Moves between points:
x92: ge>., vo>x934, te>x258, na>x63, da>.
x114: ge>x57, vo>x574, te>x47, na>x418, da>x41
x984: ge>., vo>x428, te>x256, na>x202, da>.
x873: ge>x141, vo>x457, te>x698, na>x11, da>x850
x202: ge>., vo>x41, te>x984, na>x258, da>.
x11: ge>x769, vo>x330, te>x873, na>x184, da>x263
x477: ge>x201, vo>x886, te>x73, na>x651, da>x330
x542: ge>x867, vo>x332, te>x861, na>x317, da>x747
x256: ge>., vo>x334, te>., na>x984, da>.
x632: ge>x722, vo>x325, te>x359, na>x867, da>x665
x357: ge>x272, vo>x214, te>x594, na>x674, da>x307
x686: ge>x703, vo>x475, te>x241, na>x924, da>x366
x538: ge>x735, vo>x948, te>x894, na>x629, da>x746
x752: ge>x389, vo>x682, te>x754, na>x47, da>x334
x250: ge>x746, vo>x711, te>x611, na>x578, da>x130
x934: ge>x950, vo>x307, te>x389, na>x57, da>x92
x550: ge>x624, vo>x405, te>x475, na>x23, da>x924
x252: ge>x202, vo>x754, te>x950, na>x334, da>.
x307: ge>x589, vo>x357, te>x418, na>x799, da>x934
x751: ge>x610, vo>x98, te>x201, na>x341, da>x995
x630: ge>x405, vo>x134, te>x184, na>x715, da>x141
x791: ge>x475, vo>x184, te>x263, na>x141, da>x151
x389: ge>x105, vo>x418, te>x41, na>x934, da>x258
x624: ge>x15, vo>x850, te>x818, na>x828, da>x379
x610: ge>x184, vo>x870, te>x931, na>x457, da>x698
x50: ge>x723, vo>x314, te>x659, na>x16, da>x892
x341: ge>x457, vo>x450, te>x751, na>x368, da>x958
x41: ge>x63, vo>x114, te>x428, na>x389, da>x202
x195: ge>x948, vo>x706, te>x529, na>x197, da>x711
x875: ge>x465, vo>x366, te>x867, na>x962, da>x214
x723: ge>x343, vo>x963, te>x320, na>x529, da>x972
x569: ge>x195, vo>x102, te>x16, na>x963, da>x320
x715: ge>x54, vo>x201, te>x630, na>x995, da>x769
x359: ge>x214, vo>x317, te>x747, na>x632, da>x294
x701: ge>x895, vo>x972, te>x735, na>x611, da>x450
x475: ge>x818, vo>x227, te>x414, na>x550, da>x686
x674: ge>x780, vo>x722, te>x357, na>x653, da>x799
x578: ge>x7, vo>x343, te>x250, na>x894, da>x895
x950: ge>x984, vo>x589, te>x105, na>x252, da>.
x63: ge>., vo>x57, te>x92, na>x105, da>.
x924: ge>x379, vo>x550, te>x686, na>x442, da>x939
x442: ge>x332, vo>x23, te>x924, na>x818, da>x539
x982: ge>x307, vo>x294, te>x682, na>x574, da>x47
x94: ge>x341, vo>x7, te>x651, na>x462, da>x134
x414: ge>x442, vo>x769, te>x364, na>x475, da>x241
x15: ge>x939, vo>x364, te>x604, na>x241, da>x325
x141: ge>x550, vo>x630, te>x791, na>x769, da>x364
x778: ge>x894, vo>x529, te>x972, na>x711, da>x611
x604: ge>x366, vo>x151, te>x332, na>x15, da>x317
x963: ge>x197, vo>x770, te>x569, na>x777, da>x723
x895: ge>x94, vo>x578, te>x130, na>x886, da>x73
x994: ge>x250, vo>x320, te>x671, na>x972, da>x735
x933: ge>x705, vo>., te>x178, na>x172, da>x706
x995: ge>x698, vo>x751, te>x715, na>x958, da>x227
x214: ge>x58, vo>x875, te>x25, na>x722, da>x357
x629: ge>x701, vo>x892, te>x538, na>x671, da>x7
x325: ge>x962, vo>x15, te>x317, na>x823, da>x632
x671: ge>x611, vo>x219, te>x629, na>x994, da>x821
x611: ge>x886, vo>x778, te>x701, na>x250, da>x206
x711: ge>x538, vo>x195, te>x778, na>x343, da>x250
x223: ge>x219, vo>x464, te>x197, na>x659, da>x344
x735: ge>x130, vo>x994, te>x821, na>x701, da>x98
x134: ge>x958, vo>x94, te>x814, na>x201, da>x630
x58: ge>x982, vo>x465, te>x653, na>x90, da>x272
x206: ge>x477, vo>x611, te>x450, na>x130, da>x368
x861: ge>x632, vo>x379, te>x609, na>x542, da>x763
x172: ge>x314, vo>., te>x933, na>x986, da>x103
x28: ge>x100, vo>x187, te>x722, na>x465, da>x653
x609: ge>x359, vo>x703, te>x187, na>x861, da>x465
x651: ge>x751, vo>x746, te>x477, na>x94, da>x814
x465: ge>x294, vo>x609, te>x28, na>x763, da>x58
x958: ge>x873, vo>x341, te>x995, na>x931, da>x405
x90: ge>x574, vo>x763, te>x58, na>x100, da>x780
x962: ge>x763, vo>x939, te>x875, na>x187, da>x722
x886: ge>x462, vo>x894, te>x895, na>x746, da>x477
x867: ge>x28, vo>x823, te>x632, na>x875, da>x25
x197: ge>x892, vo>x103, te>x195, na>x223, da>x343
x320: ge>x711, vo>x569, te>x219, na>x723, da>x994
x589: ge>x428, vo>x272, te>x724, na>x754, da>x950
x23: ge>x828, vo>x54, te>x550, na>x69, da>x442
x754: ge>x41, vo>x780, te>x589, na>x752, da>x252
x330: ge>x715, vo>x477, te>x457, na>x814, da>x11
x986: ge>x295, vo>., te>x172, na>x305, da>x464
x763: ge>x665, vo>x861, te>x465, na>x747, da>x90
x769: ge>x23, vo>x715, te>x141, na>x227, da>x414
x334: ge>x258, vo>x752, te>x252, na>x428, da>x256
x241: ge>x539, vo>x414, te>x15, na>x686, da>x823
x698: ge>x791, vo>x610, te>x54, na>x873, da>x69
x659: ge>x320, vo>x705, te>x223, na>x50, da>x948
x746: ge>x98, vo>x538, te>x886, na>x7, da>x651
x450: ge>x73, vo>x701, te>x98, na>x206, da>x341
x770: ge>x103, vo>., te>x102, na>x178, da>x963
x457: ge>x630, vo>x73, te>x610, na>x330, da>x873
x102: ge>x706, vo>., te>x295, na>x770, da>x569
x47: ge>x934, vo>x982, te>x752, na>x114, da>x428
x894: ge>x821, vo>x344, te>x578, na>x538, da>x886
x706: ge>x659, vo>x933, te>x777, na>x103, da>x195
x7: ge>x450, vo>x629, te>x746, na>x821, da>x94
x295: ge>x777, vo>., te>x314, na>x102, da>x16
x462: ge>x368, vo>x821, te>x94, na>x98, da>x201
x464: ge>x16, vo>x986, te>x103, na>x705, da>x223
x16: ge>x529, vo>x295, te>x50, na>x569, da>x219
x100: ge>x594, vo>x747, te>x90, na>x294, da>x682
x86: ge>x752, vo>x653, te>x799, na>x272, da>x724
x972: ge>x578, vo>x723, te>x994, na>x778, da>x701
x665: ge>x674, vo>x632, te>x294, na>x25, da>x574
x418: ge>x724, vo>x594, te>x114, na>x307, da>x389
x314: ge>x963, vo>., te>x705, na>x295, da>x50
x178: ge>x464, vo>., te>x770, na>x933, da>x777
x747: ge>x25, vo>x542, te>x763, na>x359, da>x100
x780: ge>x114, vo>x90, te>x272, na>x682, da>x754
x724: ge>x334, vo>x86, te>x57, na>x589, da>x105
x263: ge>x414, vo>x11, te>x850, na>x791, da>x828
x69: ge>x151, vo>x698, te>x23, na>x850, da>x818
x294: ge>x357, vo>x359, te>x100, na>x665, da>x982
x814: ge>x995, vo>x651, te>x330, na>x134, da>x184
x184: ge>x227, vo>x814, te>x11, na>x630, da>x791
x227: ge>x69, vo>x995, te>x769, na>x405, da>x475
x850: ge>x364, vo>x873, te>x69, na>x263, da>x624
x870: ge>x814, vo>x130, te>x368, na>x73, da>x610
x130: ge>x651, vo>x250, te>x206, na>x895, da>x870
x722: ge>x90, vo>x962, te>x214, na>x28, da>x674
x703: ge>x317, vo>x818, te>x539, na>x379, da>x609
x305: ge>x102, vo>., te>x986, na>., da>x705
x366: ge>x609, vo>x686, te>x823, na>x939, da>x875
x98: ge>x870, vo>x735, te>x462, na>x450, da>x751
x799: ge>x754, vo>x674, te>x307, na>x86, da>x57
x343: ge>x629, vo>x197, te>x711, na>x344, da>x578
x682: ge>x418, vo>x100, te>x780, na>x982, da>x752
x187: ge>x747, vo>x539, te>x962, na>x609, da>x28
x594: ge>x86, vo>x25, te>x574, na>x357, da>x418
x821: ge>x206, vo>x671, te>x7, na>x735, da>x462
x368: ge>x330, vo>x206, te>x341, na>x870, da>x931
x939: ge>x861, vo>x924, te>x366, na>x539, da>x962
x317: ge>x875, vo>x604, te>x542, na>x325, da>x359
x219: ge>x778, vo>x16, te>x892, na>x320, da>x671
x379: ge>x325, vo>x624, te>x703, na>x332, da>x861
x105: ge>x256, vo>x724, te>x63, na>x950, da>.
x529: ge>x344, vo>x777, te>x723, na>x195, da>x778
x103: ge>x50, vo>x172, te>x706, na>x464, da>x197
x73: ge>x134, vo>x895, te>x870, na>x477, da>x457
x948: ge>x994, vo>x659, te>x344, na>x892, da>x538
x57: ge>x252, vo>x799, te>x934, na>x724, da>x63
x344: ge>x671, vo>x223, te>x343, na>x948, da>x894
x539: ge>x542, vo>x442, te>x939, na>x703, da>x187
x574: ge>x799, vo>x665, te>x982, na>x594, da>x114
x828: ge>x241, vo>x263, te>x624, na>x151, da>x332
x931: ge>x11, vo>x368, te>x958, na>x610, da>x54
x332: ge>x823, vo>x828, te>x379, na>x604, da>x542
x272: ge>x47, vo>x58, te>x86, na>x780, da>x589
x428: ge>x92, vo>x47, te>x334, na>x41, da>x984
x892: ge>x972, vo>x50, te>x948, na>x219, da>x629
x151: ge>x686, vo>x791, te>x828, na>x364, da>x604
x653: ge>x682, vo>x28, te>x674, na>x58, da>x86
x258: ge>., vo>x389, te>x202, na>x92, da>.
x705: ge>x569, vo>x305, te>x464, na>x314, da>x659
x364: ge>x924, vo>x141, te>x151, na>x414, da>x15
x405: ge>x850, vo>x958, te>x227, na>x54, da>x550
x777: ge>x223, vo>x178, te>x963, na>x706, da>x529
x25: ge>x653, vo>x867, te>x665, na>x214, da>x594
x823: ge>x187, vo>x241, te>x325, na>x366, da>x867
x54: ge>x263, vo>x931, te>x405, na>x698, da>x23
x201: ge>x931, vo>x462, te>x134, na>x751, da>x715
x818: ge>x604, vo>x69, te>x442, na>x624, da>x703

In the rows, zero is written as 140.

The rows follow the links: the fewer symbols apart two points are, the more alike their rows tend to be.

Known rows, each with its point:
134 107 111 124 173 57 156 125 215 87 110 119 142 163 142 163 179 100 192 196 78 115 180 65 168 147 160 79 96 157 168 162 162 173 79 147 108 76 223 139 191 64 39 199 107 220 82 119 67 191 216: x197
182 153 177 165 106 231 165 121 68 224 163 141 159 143 102 144 119 220 97 131 239 147 192 140 90 147 94 206 188 105 108 205 82 176 167 134 99 186 114 205 188 178 204 77 177 151 201 59 154 88 69: x763
96 130 107 115 172 54 109 162 206 56 118 142 117 134 182 132 154 59 176 141 42 135 77 150 192 131 185 76 93 173 171 62 199 95 119 142 192 103 153 69 77 110 86 197 102 113 83 230 135 185 201: x450
108 160 132 142 62 190 76 126 120 150 100 192 151 121 164 57 120 172 38 158 210 110 115 251 117 166 123 152 124 169 76 227 79 132 166 161 143 140 182 124 116 252 173 150 140 101 158 38 173 99 60: x724
191 157 188 161 168 198 193 158 69 202 212 110 133 139 103 200 115 176 172 70 163 187 146 100 119 110 121 202 209 85 160 65 154 130 174 111 148 209 24 178 131 117 219 57 180 108 193 221 180 114 124: x624
175 155 172 164 98 229 157 120 71 219 154 148 161 143 106 133 119 219 88 135 243 139 189 151 87 151 95 201 182 110 97 220 78 175 167 140 97 179 129 200 188 188 202 86 175 150 199 47 154 89 67: x722
92 125 99 113 168 45 107 154 216 52 109 143 121 136 181 129 162 58 176 156 43 127 88 144 190 136 184 71 83 178 167 85 193 108 112 148 179 91 177 75 93 107 71 206 99 134 77 205 119 190 207: x746
119 143 131 125 184 92 131 178 160 92 160 131 113 127 164 157 134 78 188 92 58 164 63 151 181 113 174 117 135 146 181 10 207 80 148 128 205 147 74 82 58 110 138 150 125 79 118 290 167 166 186: x330
118 110 102 120 168 48 137 131 221 70 102 127 138 154 154 148 180 87 185 195 66 114 159 89 172 149 169 69 87 170 167 152 167 157 83 149 124 72 224 121 169 76 39 207 103 204 75 128 74 195 215: x892
115 157 133 144 64 194 85 122 113 161 101 187 153 124 157 63 123 179 40 159 219 111 129 241 112 167 117 157 130 163 77 237 75 141 165 161 135 144 181 135 130 249 174 143 143 111 163 27 167 96 59: x47
95 128 101 115 170 50 109 160 209 53 115 142 118 135 178 130 157 58 176 147 45 130 81 149 191 132 186 75 89 175 169 72 198 99 117 145 187 93 163 72 84 109 79 201 101 122 78 221 128 186 203: x130
144 153 153 156 73 215 121 115 93 194 122 172 162 134 131 92 123 204 56 156 239 121 167 199 96 164 102 180 153 141 83 246 67 166 164 152 110 158 167 171 165 225 185 118 158 137 179 14 156 92 56: x594
155 107 123 132 180 71 180 120 198 110 129 105 145 167 124 183 178 117 205 189 90 127 206 36 156 143 151 96 115 141 173 160 159 184 82 141 93 87 208 166 213 45 52 176 119 237 97 115 61 188 214: x103
97 117 94 116 167 42 115 145 224 55 102 139 128 147 175 131 172 67 177 177 52 117 117 126 185 143 178 65 80 180 166 118 182 128 98 151 156 76 203 90 123 97 51 214 96 162 72 168 99 194 210: x894
170 155 168 162 92 229 151 117 74 216 149 153 160 138 110 125 120 220 81 139 242 137 186 160 88 155 94 198 178 117 97 227 73 176 164 141 97 173 137 196 184 198 198 91 173 150 195 38 155 89 65: x25
95 165 126 136 71 177 63 141 122 135 102 196 139 114 179 53 117 150 43 140 186 117 79 271 129 158 133 145 123 171 87 183 100 104 176 158 173 148 157 97 78 256 182 153 134 68 152 88 192 104 67: x256
123 145 134 128 183 96 135 178 157 95 163 130 113 129 163 159 134 79 189 90 61 166 64 147 179 112 174 121 135 142 183 8 208 79 150 128 209 151 71 82 59 109 143 145 127 78 119 292 171 164 182: x457
152 153 158 141 187 140 161 179 116 139 191 118 117 128 140 182 121 113 190 69 93 185 86 128 158 102 157 159 172 117 181 4 199 91 167 116 193 182 28 116 76 110 183 102 152 76 153 293 186 145 161: x698
166 153 165 161 86 226 144 117 81 210 141 157 162 138 114 118 121 215 74 143 244 134 183 167 91 158 95 193 172 122 93 233 70 172 165 144 100 170 144 190 183 203 194 97 170 146 192 30 155 89 63: x294
103 161 128 139 65 184 72 130 121 145 99 193 149 120 169 52 122 163 41 156 202 111 103 257 121 164 127 147 121 172 80 216 85 124 169 163 156 141 176 114 106 257 173 154 135 90 154 49 177 100 63: x41
140 153 149 153 71 214 113 116 96 190 117 173 160 132 135 89 122 201 53 158 238 121 160 205 98 165 105 177 151 141 80 247 65 165 164 153 113 156 170 169 162 228 184 122 156 135 179 14 159 88 57: x574
142 149 150 134 186 122 149 180 131 121 181 124 113 127 149 175 126 98 190 77 78 177 75 135 169 106 165 143 160 127 180 3 204 83 161 121 201 170 43 101 66 108 169 118 142 74 139 300 180 153 170: x630
174 153 172 163 94 228 153 117 72 220 152 148 163 140 108 132 121 219 84 138 243 141 189 156 89 152 95 200 179 116 96 223 75 175 166 141 95 175 132 197 187 193 200 90 174 148 196 41 155 88 65: x214
112 113 99 118 168 45 132 133 226 66 99 132 136 152 159 141 174 80 179 191 61 115 148 101 177 147 170 66 82 170 164 145 172 150 86 150 131 72 223 113 158 81 40 212 97 193 71 138 81 196 214: x343
97 161 129 137 66 181 66 134 123 141 97 196 146 114 174 51 120 156 39 150 193 115 90 265 125 159 130 146 119 173 82 202 93 113 172 159 165 141 169 106 89 259 176 158 135 79 152 69 185 104 64: x105
98 134 109 115 171 57 112 164 200 58 124 142 118 132 182 132 152 59 178 133 44 137 71 152 190 128 186 82 97 171 173 56 199 92 124 142 195 108 141 69 72 109 91 192 106 107 86 241 140 184 199: x462
95 132 106 115 172 56 109 165 205 55 120 142 118 132 181 131 155 60 178 136 42 136 73 151 192 130 185 81 95 172 173 60 202 92 123 141 193 105 147 69 74 110 89 195 105 112 85 236 139 186 200: x98
124 108 105 122 169 53 147 127 220 79 105 121 141 160 148 155 181 94 187 194 73 116 172 78 168 149 165 73 90 164 167 158 167 165 83 148 115 74 225 130 180 67 40 204 107 214 79 121 68 193 216: x723
171 109 137 138 191 85 198 126 181 131 148 95 144 168 110 203 173 130 215 177 100 138 216 19 149 138 144 112 135 125 180 151 162 191 87 134 88 105 182 180 222 31 68 154 132 240 112 129 65 183 213: x172
186 155 181 165 115 231 174 122 64 229 174 133 157 143 96 155 119 219 107 123 235 154 192 130 89 142 95 208 195 100 112 191 88 176 167 130 100 190 101 208 188 169 210 71 181 149 204 76 155 89 77: x632
115 141 127 123 183 86 126 177 167 86 152 135 111 128 170 153 138 73 186 101 52 159 64 148 183 114 180 111 127 152 180 15 209 80 144 131 207 139 87 77 58 110 132 156 123 82 109 283 167 171 187: x134

Each walk starts at a row. The symbols on each line, taken left to right, move it on to the next point.
Answer with the point's row; about right is enough.
159 153 166 144 184 152 168 178 106 152 198 116 119 131 133 187 118 124 191 66 105 185 95 122 150 103 152 170 181 108 178 11 192 95 169 115 187 190 22 127 85 110 194 90 160 81 161 288 186 139 154
ge te na vo na te vo vo -> 106 136 115 118 178 69 118 171 186 68 136 138 114 129 176 141 145 61 183 117 44 148 64 153 189 122 182 94 110 163 176 32 206 84 134 135 202 123 113 73 64 112 110 175 113 94 95 264 154 178 193
te na na na da vo na -> 99 135 109 117 175 62 114 168 195 60 127 141 115 132 180 138 151 60 180 127 42 143 71 152 192 125 186 86 102 168 173 46 203 87 128 139 198 114 131 69 69 113 99 186 108 101 88 251 147 181 201
115 112 99 118 167 47 131 133 223 67 101 131 135 153 158 143 177 82 183 192 63 114 152 97 176 147 173 67 84 170 165 147 170 150 84 151 131 71 225 114 160 80 40 210 98 199 74 136 79 192 214
ge ge na ge na na -> 94 122 98 113 166 43 111 152 218 53 105 143 123 139 179 127 164 59 176 162 44 123 97 141 187 137 183 71 83 180 167 94 190 111 108 149 173 89 186 77 101 104 64 211 98 139 74 196 116 190 210
da ge da da te na -> 153 153 160 142 186 142 163 176 111 144 193 118 119 130 136 184 120 116 191 69 98 184 89 126 157 105 153 163 175 115 179 7 196 93 166 116 193 184 27 120 78 109 186 98 154 77 156 292 185 144 159
199 157 192 164 155 217 196 147 60 223 207 111 144 142 95 192 113 195 156 85 192 181 168 103 107 118 110 213 211 84 147 106 132 150 174 116 126 206 42 195 159 128 219 54 187 128 204 174 170 105 109
vo ge na da te na vo na te -> 196 158 189 164 164 208 194 152 64 214 211 112 141 141 97 197 116 186 165 77 180 184 158 99 114 115 116 208 212 83 152 86 144 144 175 114 137 208 32 185 146 121 219 54 183 118 199 200 174 110 115
vo vo vo te vo te vo -> 97 133 107 117 175 60 112 167 200 62 126 141 115 133 180 134 152 60 179 132 43 138 70 154 189 127 184 84 101 169 173 49 202 88 126 141 200 109 136 67 71 111 96 189 104 101 86 245 144 183 200
177 156 173 163 100 229 160 119 70 222 159 145 160 141 104 137 120 218 90 135 241 143 191 147 89 150 96 201 184 111 103 215 80 176 166 138 97 180 123 202 188 186 205 83 176 149 199 50 154 86 69
da na vo te ge -> 161 154 163 160 86 224 141 116 81 211 139 159 161 136 115 116 124 215 72 146 245 132 180 173 91 158 97 190 169 125 91 235 69 174 165 146 102 167 149 189 182 204 191 100 168 144 190 27 154 89 62
vo da vo vo -> 195 154 188 167 133 227 188 133 59 232 188 123 152 143 91 174 115 213 131 103 219 168 186 112 93 130 99 213 207 88 130 154 105 168 171 121 107 200 72 207 181 149 217 59 184 143 208 118 163 96 89
179 155 180 153 178 180 184 168 80 186 209 112 126 136 114 196 116 155 180 67 140 190 123 108 133 107 134 192 200 93 168 37 171 116 173 110 164 203 17 156 112 113 212 68 173 96 183 255 180 124 137
te na da na na ge na da -> 199 156 191 166 139 227 190 137 58 229 195 120 151 143 90 178 118 209 136 99 213 171 185 108 95 130 102 214 209 85 132 145 112 164 172 120 109 202 67 205 176 143 216 59 187 140 206 131 165 97 92
vo da vo vo -> 187 155 184 156 173 189 190 164 73 195 210 110 131 138 109 197 113 165 176 69 150 190 135 104 126 108 127 197 207 90 166 50 165 125 174 113 156 206 14 167 124 113 214 62 177 102 190 240 180 118 131
109 138 122 121 181 80 122 178 176 79 144 135 113 127 173 146 141 70 186 107 50 156 64 152 185 116 181 105 120 157 178 21 209 79 140 131 206 132 97 75 60 112 122 165 117 84 105 277 160 175 190
ge da na na da te -> 175 157 176 151 182 170 179 171 89 176 207 114 125 134 118 197 116 142 185 65 128 193 112 113 141 106 139 184 198 98 174 24 181 108 174 112 174 198 16 147 100 111 205 74 167 89 178 270 183 128 143
ge na ge ge te -> 199 153 192 166 150 216 195 147 59 223 203 114 144 142 94 192 115 199 152 87 197 179 173 102 104 121 108 212 212 85 143 113 130 151 175 116 123 206 44 195 162 129 219 54 187 128 205 168 169 101 104
100 116 97 114 164 43 118 142 225 53 99 138 130 147 172 131 173 70 177 180 53 117 124 120 181 146 178 67 81 179 164 126 177 133 93 153 150 76 210 94 132 91 49 216 97 169 69 160 93 195 214
vo da vo vo -> 139 107 112 128 173 62 164 126 208 93 116 116 145 166 137 170 180 104 196 194 84 119 189 56 163 147 158 85 101 152 168 164 159 178 80 147 102 79 219 150 200 54 43 190 112 228 89 114 63 191 215
vo da da da vo na te na -> 121 110 103 121 168 50 139 128 220 73 103 127 141 156 153 150 179 88 186 195 70 113 163 87 173 149 166 70 88 167 166 155 167 160 83 150 123 73 225 126 174 73 37 207 101 208 77 125 75 195 215
195 155 188 166 131 228 187 132 59 231 189 123 151 145 94 173 117 214 128 106 224 165 189 112 92 134 99 214 207 90 126 160 103 168 170 124 106 198 76 208 181 152 216 59 186 146 207 113 159 96 88
vo te da da da na -> 157 153 162 159 82 223 135 115 82 207 137 161 162 138 119 111 121 215 67 149 243 130 177 178 91 160 95 189 169 127 91 237 67 171 166 147 102 167 154 186 177 210 193 102 166 146 190 23 156 87 58
da vo da na te ge -> 116 158 137 146 63 196 88 123 112 163 103 187 154 125 155 64 123 180 42 159 220 112 132 236 110 167 115 160 129 161 77 238 73 143 165 161 131 146 183 140 134 248 174 142 144 113 163 21 167 98 59
